Below are the code and all the weights of a small trained network. Each question names an input and a class and asks about switching units off, where a switched-off unit gives its printed mean instead of its output.

import numpy as np


def w(rows, s, z=0):
    codes = np.array(rows[::2]) - 128.0
    scale = np.full(codes.shape[1], s)
    scale[-1] = z or s
    return codes * scale


def f(y):
    return np.maximum(y, 0)


def log_softmax(a):
    a = a - a.max(-1, keepdims=True)
    return a - np.log(np.exp(a).sum(-1, keepdims=True))


def net(x, mask):
    res = np.array(x, float).reshape(1, 7) / 4 @ E
    y = f(res @ A[0][:, :-1].T + A[0][:, -1])
    res = res + np.where(mask, y, B[0][:, -1]) @ B[0][:, :-1]
    return log_softmax(res[-1] @ U[:, :-1].T + U[:, -1])


A, B = {}, {}
E = w([
[56,156,137,167,126,77,144,98,164],'x0',
[129,145,150,150,110,111,38,147,30],'x1',
[111,248,227,118,188,38,236,150,243],'x2',
[207,115,145,166,192,215,255,8,56],'x3',
[208,195,250,237,27,69,59,70,64],'x4',
[208,107,143,59,56,105,110,84,199],'x5',
[88,193,144,41,215,37,114,1,59],'x6',
],0.0049)
A[0] = w([
[149,223,254,224,96,64,126,89,76,159],'N1',
[214,118,160,132,143,203,234,90,213,140],'N2',
[152,53,71,110,137,192,93,86,32,243],'N3',
[170,174,194,124,142,85,103,2,44,225],'N4',
[166,184,217,135,44,50,45,172,134,239],'N5',
[172,81,103,111,135,181,105,47,23,171],'N6',
[165,98,95,60,188,149,123,19,41,100],'N7',
[28,167,77,75,214,86,144,199,167,154],'N8',
[115,128,103,41,75,52,51,203,229,141],'N9',
[132,102,131,144,28,112,24,199,134,252],'N10',
[96,40,35,145,116,200,94,137,71,147],'N11',
[70,201,169,116,188,44,178,29,184,144],'N12',
[158,98,95,90,186,204,230,156,209,246],'N13',
[209,82,129,128,105,207,194,142,202,139],'N14',
[159,123,172,214,76,173,84,194,34,156],'N15',
[119,46,49,158,83,199,97,164,131,139],'N16',
[25,190,98,99,241,92,192,163,149,167],'N17',
[89,47,51,151,99,192,97,167,119,107],'N18',
[88,43,29,149,99,201,110,187,141,139],'N19',
],0.0063,0.0033)
B[0] = w([
[171,246,226,237,161,79,96,92,86,240],'N1',
[223,65,182,181,40,180,243,143,166,199],'N2',
[139,70,42,66,123,180,72,72,37,227],'N3',
[195,201,140,123,79,59,105,30,33,234],'N4',
[184,193,140,152,108,61,26,182,155,254],'N5',
[192,97,64,64,105,157,99,79,34,205],'N6',
[167,117,85,8,78,121,168,34,43,190],'N7',
[54,174,190,27,198,154,182,157,187,220],'N8',
[80,116,117,47,70,49,80,218,254,228],'N9',
[137,116,77,102,136,109,12,221,156,250],'N10',
[66,40,32,135,143,199,77,95,69,212],'N11',
[57,207,217,168,74,46,207,27,162,222],'N12',
[153,61,165,105,112,224,244,180,181,227],'N13',
[205,55,136,178,62,191,188,206,172,196],'N14',
[208,162,142,185,196,179,28,215,72,213],'N15',
[77,44,54,169,141,187,86,176,117,206],'N16',
[70,190,206,32,192,155,231,97,149,221],'N17',
[52,44,47,170,161,197,72,146,108,195],'N18',
[44,32,51,160,181,211,126,174,115,212],'N19',
],0.0065,0.0083)
U = w([
[27,30,27,165,200,212,84,158,96,144],'0',
[196,118,73,20,69,125,120,9,27,1],'1',
[110,130,94,74,53,46,34,217,236,88],'2',
[211,194,173,239,219,136,63,178,57,29],'3',
[22,164,182,19,253,151,228,135,183,241],'4',
[227,44,152,176,27,210,239,186,207,125],'5',
[92,201,198,227,78,37,167,26,148,52],'6',
],0.0066,0.00093)

Each question gives the input, the list of numbers given to net, and the class t.
The units are the neurons (one row each of A and B). Each row of codes is followed by its name. A weight is (code - 128) times the scale printed after its matrix; where a second scale follows, it is the last column's (A, B and U).
mask holds one flag per neuron, in row order. A switched-off neuron (its flag False) gives its mean, the last column of its row in B, instead of its output. The means were averaged over made-up inputs and are rounded, as every weight is.
A unit's drop is (log p(t) with every unit on - log p(t) with that unit switched off) / (log p(t) with every unit on - log p(t) with every unit switched off).
The circuit of an input: a set's keep is (log p(t) with only the set's units on - log p(t) with every unit switched off) / (log p(t) with every unit on - log p(t) with every unit switched off). Starting from the 12 units with the biggest drops (on a tie, the unit counted first), units are removed one at a time, each time the one whose removal leaves the highest keep (on an exact tie, the one counted first), for as long as the keep stays at least 0.8.
units of the circuit, in order: the units of the circuit, biggest drop first
top k neurons: the k neurons with the biggest drops, biggest first
drop of u: that unit's drop, to one decimal
input [-8,6,6,5,-2,-3,6], class 1: units of the circuit, in order : (N7)
input [6,8,2,8,-4,-5,2], class 1: top 2 neurons : (N7 N4)
input [8,4,-2,1,-8,-2,2], class 4: top 2 neurons : (N17 N8)
input [5,-4,-1,-7,-2,-3,-7], class 0: top 2 neurons : (N19 N18)
input [2,-3,6,1,1,-4,3], class 6: top 3 neurons : (N12 N1 N19)
input [-1,-3,-1,-3,-7,6,-7], class 0: top 3 neurons : (N19 N18 N16)
input [-4,-2,7,5,-2,7,7], class 6: top 2 neurons : (N12 N4)
input [-1,-3,4,-6,1,-6,0], class 4: top 2 neurons : (N17 N8)
input [3,3,1,7,7,1,7], class 6: top 2 neurons : (N1 N12)
input [-1,-8,6,8,-5,-5,-3], class 5: drop of N2 : 0.9
input [6,7,0,0,-5,8,-7], class 0: drop of N16 : 0.2
input [7,8,0,3,-8,8,3], class 4: drop of N7 : -0.2
